Each row has a class, written after it.
[-479   76   36 -316  454  162  111 -130   67   62  173  214   34  298
 -175   99 -164  435 -267 -468  145  -66  143   15   -3   -9 -170  -45
  437  -57   -7  -74  -73]
K921
[-360  102   26 -262  398  125   84  -37   26   47  194   49   35  202
 -202   54 -207  279 -230 -425  151 -148  124   15  -98   47  -89  -25
  395  -63   -1  -87  -48]
K544
[-133   69 -395  -16 -102   72 -168   63   -1  -52  340  460 -530 -267
  193  263 -737  158   77  -78 -186  140   66 -265   15  150   47 -176
   20  106  237  110 -180]
K152
[  75  184 -353 -251 -161  129 -171    2  135  -36  295  843 -385 -250
  119  241 -499  305  -20  -44 -371  169  -98 -100  150  202  -60 -150
  -32  164  149   87 -178]
K701
[-376   81  -36 -417  450  197   88  -42  -46   -9  298   83   29   53
 -351   31 -326  406 -231 -490  177 -117   45   61 -121  151 -121  101
  588  -58   76 -110 -149]
K269
[-249   43 -129 -286  252  118  148  -76 -147  -87  242  403 -151  -45
 -184   27 -407  268 -181 -312   -3   56   12 -110  -86  127 -237   94
  446   91  204  114 -258]
K544
[ -30   18  -65 -410  296  145  100 -108 -279 -124  217  375  -77   51
 -226   -1 -301  368 -163 -197 -162   73   15   33 -246  199 -208  207
  454  124  169  137 -184]
K329
[ 184  209 -447 -338  -61  157 -114  159  100 -196  326  408 -329 -488
  -48   93 -385  269  -41    0  -68  148 -239   90  -97  416   73  -81
  140   78   70  -63  -29]
K701
[ 159  196 -417 -312  -20  156  -97  156   50 -207  337  519 -342 -372
   27  195 -474  292  -41    2 -240  242 -129   28  -46  352   61  -60
  164  158  156  -57  -82]
K152
[-132   64 -153 -270  238  122  150  -61 -210  -82  237  421 -140  -84
 -208   -6 -311  284 -187 -255  -18   15  -39  -81 -163  189 -225  108
  504  128  205  154 -229]
K701
[ -62    6  -36 -351  325  155   98 -133 -266  -51  181  385 -105  131
 -172   22 -224  366 -207 -214 -155   42   79   24 -280  200 -257  158
  443   98  143  212  -86]
K269
[-137  281 -165 -340  210  200  141   -9   -7  -34  190  416 -101 -186
 -265  -52 -289  385 -195 -241  110   -9 -120   44 -133  294 -110   72
  186  -14   48   24 -182]
K269
[-200  272 -164 -324  250  186  144   18   13  -11  145  272  -58 -177
 -289 -123 -262  406 -159 -266  363  -29 -134  101  -78  277 -115  108
  233  -69    7  -48 -212]
K865
[ 157  207 -435 -306    5  138 -146  143   73 -192  334  526 -308 -330
   27  159 -544  247  -14   13 -275  217 -116   36  -30  322   53  -61
  181  165  137  -98 -103]
K921
[-132  112 -383   74 -124   54 -125   47   -7    2  237  403 -536 -292
  236  158 -507   70   31   -1  -63   37   34 -254  -72  237   16 -233
 -123   77  112  220  -90]
K881
[-241  286 -141 -333  259  185  139  -29   15  -37  187  267  -49 -167
 -303  -92 -304  410 -179 -272  193  -56  -82   58 -111  273 -101   97
  198  -31   15  -67 -216]
K269
[  58  143 -308 -190 -135  211  -61  230   71 -254  251   14 -276 -528
 -205   41 -236  328   31  -72  278   86 -149   32 -264  309  363  -76
   31  -92  111  -71   -4]
K544
[  25  -94 -110 -588  489  225  201 -170 -203   64  247  565 -137  192
 -212  107 -281  528 -253 -415   82  143 -229  196 -172  218 -392  109
  826   -2  104  168   53]
K544
[-214   37   20 -445  462  176   59  -96  -69   40  270  161   31  210
 -289   81 -211  401 -229 -428   11 -107  109   96 -126  118 -165   98
  549   23   25  -71  -67]
K329
[-227  211 -118 -354  286  188  136   -6  -33  -54  193  198 -101 -155
 -336  -72 -339  395 -170 -338  191  -61  -80   50 -179  260  -56  134
  277  -88   54  -77 -204]
K865
[-276  104  -21 -305  428  128   77  -49  -29   84  238  162   -2  169
 -188   64 -182  304 -245 -411   53 -149  117   18  -72  118 -174   12
  509    1   25  -44  -28]
K921
[-214  187 -444    3 -127   79 -126   71  101  -69  351  498 -566 -382
  161  234 -727  127   25  -89 -149  103   49 -316   55  211   52 -241
  -99  146  215   64 -221]
K544
[  32  -72 -164 -562  440  239  187 -141 -185    6  325  515 -103   82
 -307  113 -416  523 -220 -420  114  114 -274  139 -174  225 -324  102
  885   93  174   98  -40]
K881
[  76  -63 -158 -538  452  188  230 -169 -127   82  270  619 -137  186
 -154  122 -250  516 -259 -394   50  123 -244  137 -100  187 -433   19
  856   58  100  162   54]
K921
[ 103  -72  -70 -596  462  238  208 -165 -171   16  256  506  -54  192
 -254  123 -232  509 -287 -369   15  135 -253  199 -228  229 -365   98
  789   73  112  136   94]
K326
[ 116  -50 -112 -551  514  212  171 -159 -288  109  224  539  -89  192
 -259   52 -206  552 -218 -337   51   81 -168  218 -251  233 -376  197
  843   51   93  145   26]
K329
[-127   46 -107 -330  300  130  118  -81 -212  -63  216  497 -135   24
 -147   40 -336  332 -180 -254 -102   71    5  -30 -138  172 -251  124
  480  126  194  150 -193]
K544
[  78  107 -517 -267    8  171 -105   92   57 -144  309  594 -451 -269
   40  225 -545  278  -35  -42 -216  285 -117  -21  -85  275   55 -136
  240  135  160  -25  -94]
K329
[  -7  153 -420  -30 -193   76 -130   41   35  -52  299  633 -552 -329
  242  201 -545  127   10   43 -224  117   -1 -222   48  274  -36 -225
  -80  228  170  223 -154]
K865
[ 122  131 -318 -235 -188   92 -216   -3  115   -9  305  773 -424 -244
  137  244 -541  225   -8  -33 -440  126  -83  -84  107  199  -64 -119
  -62  114  130   94 -138]
K152
[  72  195 -404 -229 -173   91 -146  -25  180   24  291  899 -430 -326
  159  209 -451  264  -20  -30 -341  145 -145  -84  281  208 -142 -171
  -29  206  102   55 -210]
K326
[  -7  178 -330 -173 -148  102 -177  -21  175   13  285  744 -445 -215
  170  239 -513  246  -29  -74 -373  107  -24 -140  169  189  -89 -177
  -81  163  114   57 -163]
K326
[  47  222 -343 -240 -159  128 -130   20  140  -32  308  767 -366 -300
   68  207 -456  281  -54  -60 -309  117 -104 -133  140  246  -72 -131
  -51  156  154   67 -178]
K544
[  92  -74 -109 -606  456  237  176 -177 -191   94  267  564  -87  200
 -267  124 -222  550 -277 -398   45   94 -250  240 -191  232 -373  104
  857   42   82  165   78]
K701
[-134   68 -399   51  -79  110 -135   53    0  -45  253  541 -455 -230
  195  215 -558  226   60  -39   47  136  -27 -220   -6  121   76 -255
   70  127  208  185 -150]
K326
[  57 -124  -93 -534  465  191  204 -171 -213   79  256  534 -162  189
 -209  104 -293  514 -236 -394   75  130 -199  178 -193  184 -433  122
  879   47  128  160   23]
K881
[-425  200 -128 -330  402  194  132  -46    8   37  183  171  -89  -22
 -308  -53 -363  453 -200 -403  328  -57   -3   21 -118  230 -159   96
  312  -95   27  -81 -181]
K881
[-418   91   24 -348  484  192  148  -94   25   33  177  125   83  263
 -296   73 -113  461 -284 -477  183  -78  133   50  -94   27 -111   10
  499  -61    5 -109  -70]
K921
[-343  108   43 -279  454  114  132  -98   -9  118  192  230   34  197
 -192   60 -123  341 -283 -420  176 -136   97   47  -25   49 -238   30
  474  -28  -15  -47  -68]
K152
[-183  180 -411   28 -121  110 -126   80   50  -97  329  410 -455 -354
  118  190 -671  206   56  -66  -25   82   24 -313   -3  213   91 -204
  -38  133  234   89 -206]
K921
[  72  126 -412 -360   31  166 -150   74  111 -173  368  543 -422 -263
   68  268 -584  381  -23  -94 -298  251  -76    6   -2  293   31 -130
  212  165  153  -99  -57]
K881
[ 230  159 -327 -357  -49  166 -149  143   36 -237  379  383 -332 -467
  -92  150 -528  271   -4  -13 -256  159 -196   73 -217  349  146    2
  147   97  155 -136  -33]
K326
[  86  193 -382 -307 -146  138 -185   10  172  -96  339  788 -362 -325
   52  226 -515  299  -16  -50 -400  159 -149  -71  190  234  -27 -117
  -14  171  124  -39 -197]
K152
[-164  166 -350 -186   17  223  -59  137  109 -218  238  116 -333 -346
  -66  169 -318  446   -6 -148  159  143  -10  -30 -118  274  315 -159
   14  -41   82 -108  -26]
K152
[ -34   79 -100 -314  182  119  118  -74 -217  -51  166  357  -86   14
 -200  -51 -220  250 -170 -161  -90   12   11    7 -167  211 -207  139
  309  115  111  208 -192]
K329
[-175  103 -395    5 -109   94 -126   69   15  -52  312  343 -509 -297
  127  193 -643  145   46  -77  -54   77   45 -247  -34  216   74 -193
  -49   83  185  130 -172]
K152
[ -69  212 -339 -287  -78  132 -192  -42  211  -22  305  745 -372 -181
  120  281 -469  377  -63 -109 -377  130   -8 -118  228  203  -73 -188
  -58  178  106  -17 -162]
K329
[ 106  204 -439 -201  -10  103  -87  152   84 -110  293  508 -362 -382
   76  112 -482  189  -10  -15  -96  191 -115    7   86  309  -54  -95
  212  176  145  -28 -130]
K269
[  85  168 -376 -306   16  178 -154  126   51 -175  364  493 -350 -303
   10  203 -571  283  -43  -49 -190  211  -92    9  -65  337   48  -62
  188  150  171  -59  -75]
K881
[-197   95 -437  -57  -91  106 -130   53   47  -93  351  354 -519 -358
   87  209 -705  184   57 -133 -114   90    7 -266  -45  198  112 -189
   28   41  198   34 -182]
K921
[  20  225 -351 -257  -81  210  -43  195  106 -247  243   34 -249 -469
 -162   61 -229  373  -19  -79  206   87 -137   65 -157  375  312 -114
  -11  -37   51  -98  -11]
K544
[ 285  209 -403 -333  -53  160 -148  163   41 -225  328  415 -288 -446
  -81   94 -495  235    1   58 -168  180 -198   87 -144  392  102   22
  111  114  128 -120  -92]
K865
[ 144  -38 -105 -570  409  222  228 -138 -213   65  261  580  -94  135
 -276   64 -169  500 -287 -335   72   94 -245  201 -246  241 -374  132
  775   18   76  189   38]
K881
[-271   31   33 -363  449  165   69 -129  -62  107  216  242  -23  249
 -187   89 -176  421 -253 -422   51 -105  117   78 -148   92 -219   39
  530  -38   14   23    7]
K269
[ -43    0   16 -335  213  127  131  -84 -244  -91  207  264  -83   14
 -269  -41 -228  264 -191 -214  -90  -14   20    4 -315  178 -215  201
  381   58  138  172 -159]
K881
[ -66  -20  -92 -392  329  140  104  -97 -251 -109  237  478  -91   45
 -179   42 -333  352 -194 -221 -131  126   11    8 -199  166 -293  186
  554  155  223  151 -184]
K326
[ -93  136 -416  -22 -102  105 -105   37   16  -22  239  551 -476 -231
  209  188 -469  196   16    7 -104  151   42 -195   59  221  -11 -217
  -63  185  149  202 -136]
K326
[ 143  123 -332 -271  -62  205  -41  174   79 -247  287  297 -340 -416
  -95  166 -324  404   18  -89  -67  210 -115  -10 -172  284  240  -81
  162   62  188  -77   -5]
K701
[-344   39   30 -383  465  188   79  -48  -91  -13  225  117   30  141
 -299   29 -192  382 -247 -417  150  -69  102   74 -236  118 -129  125
  517  -82   58  -56  -81]
K701
[-383  143  -31 -312  409  166  101  -51    5   41  208  174   50  141
 -265   39 -161  378 -239 -435  174 -132   92   28  -17   82 -109   23
  466   -5    8  -99 -119]
K544
[-132  123 -454  -74  -19  163 -119   75   14 -112  317  452 -467 -303
   55  220 -584  199  -30  -53  -25  145  -27 -214 -128  258   93 -185
   44   93  192   85 -121]
K865
[ -95   38  -88 -307  267  110   99 -122 -213  -19  157  479 -165  106
  -74   31 -209  295 -191 -196 -159   52   54    3  -99  178 -265   96
  374  120  101  223 -138]
K329
[-196  164 -458   55 -174   82 -110   67   89  -54  342  489 -597 -409
  171  187 -699   84   35  -76  -83   70   -2 -325   60  240   23 -238
  -78  142  191  107 -257]
K881
[ -64   69 -142 -332  294  136  168  -70 -214  -48  210  520  -89    3
 -191   19 -212  316 -218 -231  -74   60  -33  -29 -120  188 -274  125
  538  164  181  157 -210]
K329
[ 135  246 -353 -217 -144  245  -73  190  100 -327  233  168 -192 -491
 -138   92 -203  337    4   35   79  157 -157   40 -136  365  379 -117
  -83  107   84  -92  -11]
K326
[  75 -104  -94 -538  484  200  186 -156 -206   81  238  507  -85  245
 -181  132 -269  484 -237 -395    9  122 -176  175 -125  189 -407   90
  859  115  135  175   61]
K326
[ 100  186 -404 -274  -27  148 -150  136   89 -130  337  419 -312 -371
  -17  151 -508  228  -28  -30 -128  161 -153   35  -27  340   45  -75
  186  125  143  -84  -52]
K921
